Each row has a name. Each question is about the rows just above it.

[ 98 162 159 135  99 165 100 165 102 130 100 172  91 113 165 107 104  96] = mege
[ 94 172 162 127 101 159  99 147 100 128  94 209 100  93 152  90  95  95] = kever
[100 141 165 121 100 160 105 141 101 129 107 161 102 108 162 104  99 105] = kom
[107 164 166 117 100 163  95 162 101 132 100 184 109 115 160  99 103  95] = Zel
[104 162 162 126  99 152  98 163  98 100 100  99  96 126 159 107 105 108] = Fop
Where do [104 162 162 126  99 152  98 163  98 100 100  99  96 126 159 107 105 108] appear? => Fop
Right after [135] comes => [99]
Count the entries of [107 164 166 117 100 163  95 162 101 132 100 184 109 115 160  99 103  95]: => 18
Number of entries in [ 94 172 162 127 101 159  99 147 100 128  94 209 100  93 152  90  95  95]: => 18
Count the entries of [ 98 162 159 135  99 165 100 165 102]: => 9

[151 123 128 119  96 120 134 117 104 130 140 142  93 117 105 133 103 145
 139 134 122 147 140 139 126 111 113  95 150 141 143 103 132 173 141 153
 144 134 124 138 133 139 117 132 128  83 119  94 155 147 171 104 140 136
 136 115 154 135] -> gov
[133 166 141 137 128 131 127 115 151 136 143 128 109 156 135 144 120 119
 148 145 114 170 104 129 169 110 140 174 129 117 126  95 155 156 143 149
 115 157 122 150 140 112 182 101 138 107 116 133  80 144 129  50 152 102
 119 100 121 119] -> gimit
[127  82 130 135 118 155 111 163 113 132 118 102 121 108 131 105 146 115
 150 178 143 154 158 134 140 128 150 152  95 159 116 122 107 159 122 112
 122 103 171 146 109  99 114 114 160 172 160 137 105 140 106 161 123 102
 120 120 145 147] -> Rel
[104 135 123 157 110 129 129 144 128 116 163 124 157  69 109 153 136 105
 160 131 126 135 101 120 104 135 148 119  93 116 140 160 112 129 112 107
 124 156 148 132 144 155 137 111 126 112 105 122 139 159 114 115 148 168
 117 149 155 105] -> gaset
How many entries does [151 123 128 119  96 120 134 117 104 130 140 142  93 117 105 133 103 145
 139] have? => 19
Whose row is [104 135 123 157 110 129 129 144 128 116 163 124 157  69 109 153 136 105
 160 131 126 135 101 120 104 135 148 119  93 116 140 160 112 129 112 107
 124 156 148 132 144 155 137 111 126 112 105 122 139 159 114 115 148 168
 117 149 155 105]? => gaset

[ 89 181 115 184 126  93 101 183 194 123 126  96  81 118 116 122 118 102
  82 187 170 102 130 170 164 147 161  94 189 189] = Tepit
[168 158  85 155  85  66  87 154 142  90 185 169  81 176  88 100  89 162
 161 169 147 168  79 111 164  69 137 161 146 141] = sege
[156 143 123 181 130  59  67 187 119 124 187 174  53 147 131  96 143 165
 162 163 135 181  88 175 135 119 114 152 177 156] = Molot
The entry that follows [165]: => [162]
Whose row is [156 143 123 181 130  59  67 187 119 124 187 174  53 147 131  96 143 165
 162 163 135 181  88 175 135 119 114 152 177 156]? => Molot

[150 136 110 142 126 168 120 116 115 120 127 122 123 128 148 122 129 118
  88 120 115 142 107 126 114  76 112 119 114 102 149  96 123 109 130 180
 144] -> Zozet
[164 146  91 126 118 181 122 115 123 102 122 132 117 122 164 134 140  85
  78 132 112 156  77 126 111  59 112 121  84  96 163  74 131  96 151 202
 105] -> fumu
[162 142  91 124 116 181 123 116 127 104 121 134 113 119 167 130 136  92
  85 138 111 150  79 124 115  66 110 118  84 102 162  75 128 101 153 195
 168] -> Taral
[142 129 115 134 133 159 120 124 133 112 130 129 123 128 146 121 121 118
 111 119 131 133 102 124 124 103 112 120 110 121 141 104 121 118 142 159
 138] -> fibe
[142 121 117 135 130 149 129 112 125 109 126 129 129 126 146 132 128 109
 102 122 120 142  95 116 118  94 126 127 109 125 139  87 122 116 128 154
 142] -> Dadev
[161 144  92 128 113 190 121 119 119 104 119 131 115 121 164 128 142  96
  78 126 105 151  84 129 115  57 104 113  91  90 162  80 131  99 153 202
 167] -> Ragon
[165 137  87 129 124 187 118 116 130  97 124 132 114 121 170 123 123  94
  85 121 125 148  76 122 115  65 101 121  83 104 163  74 121 102 153 199
 161] -> Vipet
[153 147 106 128 112 155 126 116 111 133 119 126 113 121 147 129 144 117
  91 136  97 144 121 129 117  79 120 120 113 100 135 100 132 107 127 176
 159] -> Gib
Number of entries in [153 147 106 128 112 155 126 116 111 133 119 126 113 121 147 129 144 117
  91 136  97 144 121 129 117  79 120 120 113 100 135 100 132 107 127 176
 159]: => 37
Whose row is [164 146  91 126 118 181 122 115 123 102 122 132 117 122 164 134 140  85
  78 132 112 156  77 126 111  59 112 121  84  96 163  74 131  96 151 202
 105]? => fumu
The entry that follows [137]: => [87]
Whose row is [142 121 117 135 130 149 129 112 125 109 126 129 129 126 146 132 128 109
 102 122 120 142  95 116 118  94 126 127 109 125 139  87 122 116 128 154
 142]? => Dadev
How many entries does [164 146  91 126 118 181 122 115 123 102 122 132 117 122 164 134 140  85
  78 132 112 156  77 126 111  59 112 121  84  96 163  74 131  96 151 202
 105] have? => 37
Whose row is [165 137  87 129 124 187 118 116 130  97 124 132 114 121 170 123 123  94
  85 121 125 148  76 122 115  65 101 121  83 104 163  74 121 102 153 199
 161]? => Vipet

